Each row has two labels, one from each of two sets.
[-1.96  0.01 -0.21  0.95 -0.42  0.26  0.86 -0.47 -0.27  2.55 -0.04 -0.32
  4.60  0.94  3.24  0.95 -1.38  3.86 -0.23  3.39 -0.33  1.50 -0.75  3.46
 -1.37 -0.32  0.38  1.12 -0.53 -2.58 -1.12 -0.75 -1.63 -0.15 -2.86  1.10
 -0.30]	Z W
[-1.46 -1.97  1.17  1.31 -0.37  1.40 -0.54  0.09 -0.97 -0.37 -2.39 -1.48
  0.20 -0.12  1.09  0.70  0.58  1.49  1.24 -0.02  0.23  1.78  0.75  2.61
 -0.15 -0.39 -1.56  0.42 -1.58 -1.50 -1.57 -2.09 -0.46 -1.84 -1.43  0.03
 -1.45]	H W
[ 2.38 -0.64  5.39  2.58  0.72 -2.41 -2.59  1.26 -2.14  1.51 -1.39 -0.54
  1.07  0.55 -2.90 -1.21  3.60  1.44 -4.58 -7.98  1.13  0.67  5.22 -0.44
  1.00 -0.12  2.31 -0.61  1.75  5.97  2.11 -2.42 -0.09  0.87  2.22  0.39
  2.40]	H L
[-0.97 -1.80  1.15  1.73  0.39  0.56  1.20  1.18  0.90 -2.69 -1.31  0.18
  5.75  1.47  1.93 -0.57  1.40  1.62  0.27  2.55 -1.83 -1.89 -0.36  2.67
 -0.47  0.03  0.86  1.67 -0.69  0.90 -1.66 -0.03  1.36 -0.93  0.47  0.88
  1.17]	E W
[-1.49 -1.20  2.28  1.20  0.19  0.53 -5.14  0.00 -0.62 -1.68 -1.60 -1.06
  3.59  1.47  0.14  0.61  0.54  1.91  0.79  1.93  0.07  0.93  1.78  2.82
 -1.45 -1.15 -0.30  0.27  0.48 -0.82 -1.79 -1.62 -1.31  0.10 -2.63 -0.58
 -1.87]	Z W
[ 0.97 -0.22 -1.60  0.58 -2.17 -1.52  1.46  0.18 -0.47 -0.01 -1.38 -0.17
  4.07  1.12 -1.37 -0.31  1.73  0.41 -1.18 -5.00 -0.29  0.05 -0.18 -1.01
 -1.32 -0.18  1.10  0.94  0.73  2.76 -0.53  0.52 -1.49 -0.65  1.98  1.43
  0.69]	H T
[ 2.34  0.98  1.40  1.47 -1.68 -0.22 -1.05 -0.75 -3.34  4.65  1.17 -0.73
 -4.34  0.58 -3.19  0.60  2.65  1.11 -1.23 -6.36  1.58  2.04  3.56 -1.72
  0.40  0.47 -0.59 -1.51  1.09 -0.32  1.23 -2.62 -3.67  0.44  0.56  0.20
  0.09]	H T
[-0.75 -2.40  3.64  3.04  1.63  1.37 -0.01 -0.95 -0.31  0.63 -1.12 -0.62
  4.13  1.70  3.13 -1.04  1.84  5.08 -0.34 -0.40 -2.61  1.74  1.69  4.57
  0.79 -1.16  0.83 -0.81 -2.42 -1.05 -0.66 -0.06 -1.20  0.82 -2.66  2.66
 -0.97]	Z W
[-1.76  0.03 -1.15  0.54 -2.03 -0.21  2.70  1.83  0.41  2.58 -0.03 -0.24
  5.78  1.12  0.55 -2.19  0.97  2.86 -0.70 -1.14 -1.49 -2.31 -1.21  0.64
 -0.61  0.80  0.85  1.77 -1.63 -2.54 -1.75 -1.96 -1.17 -0.94  0.32  1.46
  2.08]	Z W
[-0.62  1.55 -1.17  0.43 -2.25 -0.35 -0.21  0.11 -1.21  1.08  1.06 -1.59
  4.54  1.60  0.76  0.30 -0.79  3.02  0.15  1.42 -0.36  2.21  1.82  0.85
 -0.98  0.48  0.15 -0.24 -0.36 -4.46 -2.45 -1.71 -3.33 -0.74 -2.08  0.70
 -1.01]	Z L
[-1.45 -0.64  2.74  0.93 -2.96  1.94  1.38  0.14 -1.48  6.27  3.96 -1.11
 -2.10 -1.33 -2.07 -4.66 -0.07  0.49 -1.15 -5.32  0.00 -0.55  0.79  0.70
  0.92  2.44 -1.52 -2.18  3.40 -1.29  2.04 -5.24 -0.57  0.48 -3.42  1.63
  5.12]	H W
[ 0.09 -1.59  0.82  1.06 -0.08 -0.48 -0.93 -0.73  0.91  0.13 -1.27 -0.95
  1.95  1.28 -0.80 -0.34  2.18  2.63  0.06  0.89 -0.84  1.73  0.88  3.19
 -1.79 -1.08 -0.25  0.24  1.98 -0.23 -1.29  0.60 -0.26  0.65 -2.41  1.48
 -1.35]	Z W
[ 0.58  2.71 -0.78  1.05  1.93 -2.59 -1.92 -1.14 -1.10  3.21 -0.38 -0.76
  1.64  2.52 -0.24  1.61  2.16  2.83 -0.47 -1.14 -0.42  4.92  3.07 -1.52
 -0.47 -1.50  1.15 -2.06 -0.46  1.92 -0.16  0.60 -5.40  2.23 -1.45  1.54
 -2.72]	Z W
[-2.01  1.23  2.22  1.51  1.90 -0.02 -6.22 -1.76 -3.97  5.17  0.01 -2.24
  0.66  0.97  0.58  0.97  0.74  3.43 -0.02  1.81 -1.37  5.10  1.93  3.68
  0.64 -0.33 -1.85 -2.70 -1.06 -1.80  0.40 -5.44 -4.44  1.00 -6.26  1.24
 -1.17]	Z W
[ 0.93 -1.78  1.31  1.15  1.40  1.59 -1.53 -0.83  0.64 -3.30 -3.20 -0.37
  2.76  0.77  3.05  0.90  2.42  2.33  0.95  1.63 -1.28  4.38  2.03  2.97
 -2.73 -1.71 -0.78  0.02 -3.29  0.16 -0.79  0.66 -1.48  0.23  0.38  0.49
 -4.60]	Z W
[-3.13 -1.36 -1.06  0.98 -2.00 -0.03  2.04  1.65  0.87 -1.72 -1.68 -0.57
  8.98  1.06  0.78  0.43  2.30  2.64 -0.82  1.31 -0.65  0.98  0.52  2.22
 -1.13  0.61  0.59 -0.69  0.90 -2.70 -2.25 -0.80  0.08 -0.16  0.07  3.23
  0.43]	Z W
[-0.31 -2.93  3.57  4.71 -0.27 -1.54 -0.29  1.47 -1.75  0.29 -2.85 -1.64
  8.98  3.93  0.57 -1.92  4.34  4.94 -5.25 -5.19 -2.00 -3.00  3.63  5.12
 -0.84 -1.93  1.58  1.26 -0.42  2.39 -1.30 -2.67 -0.03  1.15 -0.27  2.41
  1.82]	Z W
[ 1.87  1.41 -1.73 -0.54 -0.58 -0.15 -1.51  1.02 -0.36 -1.72 -1.64  0.25
  5.98  1.18  0.49 -1.67  4.23  2.74 -0.86  1.64  0.34  0.86  0.87 -1.52
 -2.74 -1.71  1.83  1.99 -3.79 -1.13 -1.76 -0.49 -3.24  0.62  4.21 -0.72
 -2.06]	Z T
[ 0.54  4.21 -1.08  0.34  3.21 -2.11 -1.31 -0.73 -1.71  1.06 -2.09 -1.29
  1.67  2.45  0.20  0.91  2.39  3.75 -0.70  0.34  0.83  8.18  2.23  0.95
 -0.79 -1.73  1.91 -1.18 -1.23  1.10 -0.59 -0.27 -6.48  2.01 -4.67  1.83
 -3.00]	Z T
[ 0.79  2.09  2.47  0.52 -0.68  1.28 -3.33 -2.31 -2.35  3.37  1.15 -0.46
 -4.68 -0.50 -1.41 -0.65  2.53  0.46  0.19 -2.62  0.99  2.91  2.80 -0.81
  1.36  1.58 -0.57 -1.06  0.38 -0.26  1.75 -4.16 -2.21  0.79 -0.32 -1.41
 -0.72]	H L
[-2.11  3.16  0.90 -0.65  0.74 -1.74 -0.38 -2.28 -1.54  6.76  1.65 -0.50
 -2.99  0.83  0.47  0.26 -0.77  4.02  1.08  3.00 -1.62  5.17  0.88  3.04
  0.76 -0.06 -3.44 -1.64  0.61 -3.17  1.68 -2.12 -3.91  0.75 -7.44  1.35
 -1.05]	Z W
[ 1.29 -0.92 -0.08  1.02 -3.77  2.11  1.27  2.32 -0.13 -0.69 -0.26  0.79
  4.35  0.10 -2.12 -2.41  4.65  0.08 -2.40 -5.21  0.83 -2.58  0.64  0.53
 -1.61  0.91  1.87 -0.63  1.67  0.66  0.03 -2.01  1.59 -0.69  3.42  1.52
  2.43]	H L
[ 2.16 -0.03  3.97 -0.41  5.96  0.43 -2.11 -0.67 -1.09  0.03 -2.18 -1.99
 -2.04  0.88 -1.69  0.96  0.18  0.96 -1.12 -2.69 -3.04  5.45  2.56  0.95
  2.42 -1.98  1.87 -1.27 -0.78  5.39  2.36 -0.65 -2.02  1.40 -0.66  0.99
 -1.43]	H L
[ 0.01 -0.51  2.38  1.16 -2.14  1.38  0.16  0.91 -2.92  2.25  0.69 -0.85
 -3.12  0.57 -1.29 -1.95  1.47  0.71 -0.67 -6.01  0.90  2.22  2.00  1.20
  2.56  2.41 -1.72  0.67  0.49  0.21  0.66 -3.54 -1.64  0.09 -1.66  0.24
 -2.79]	H L
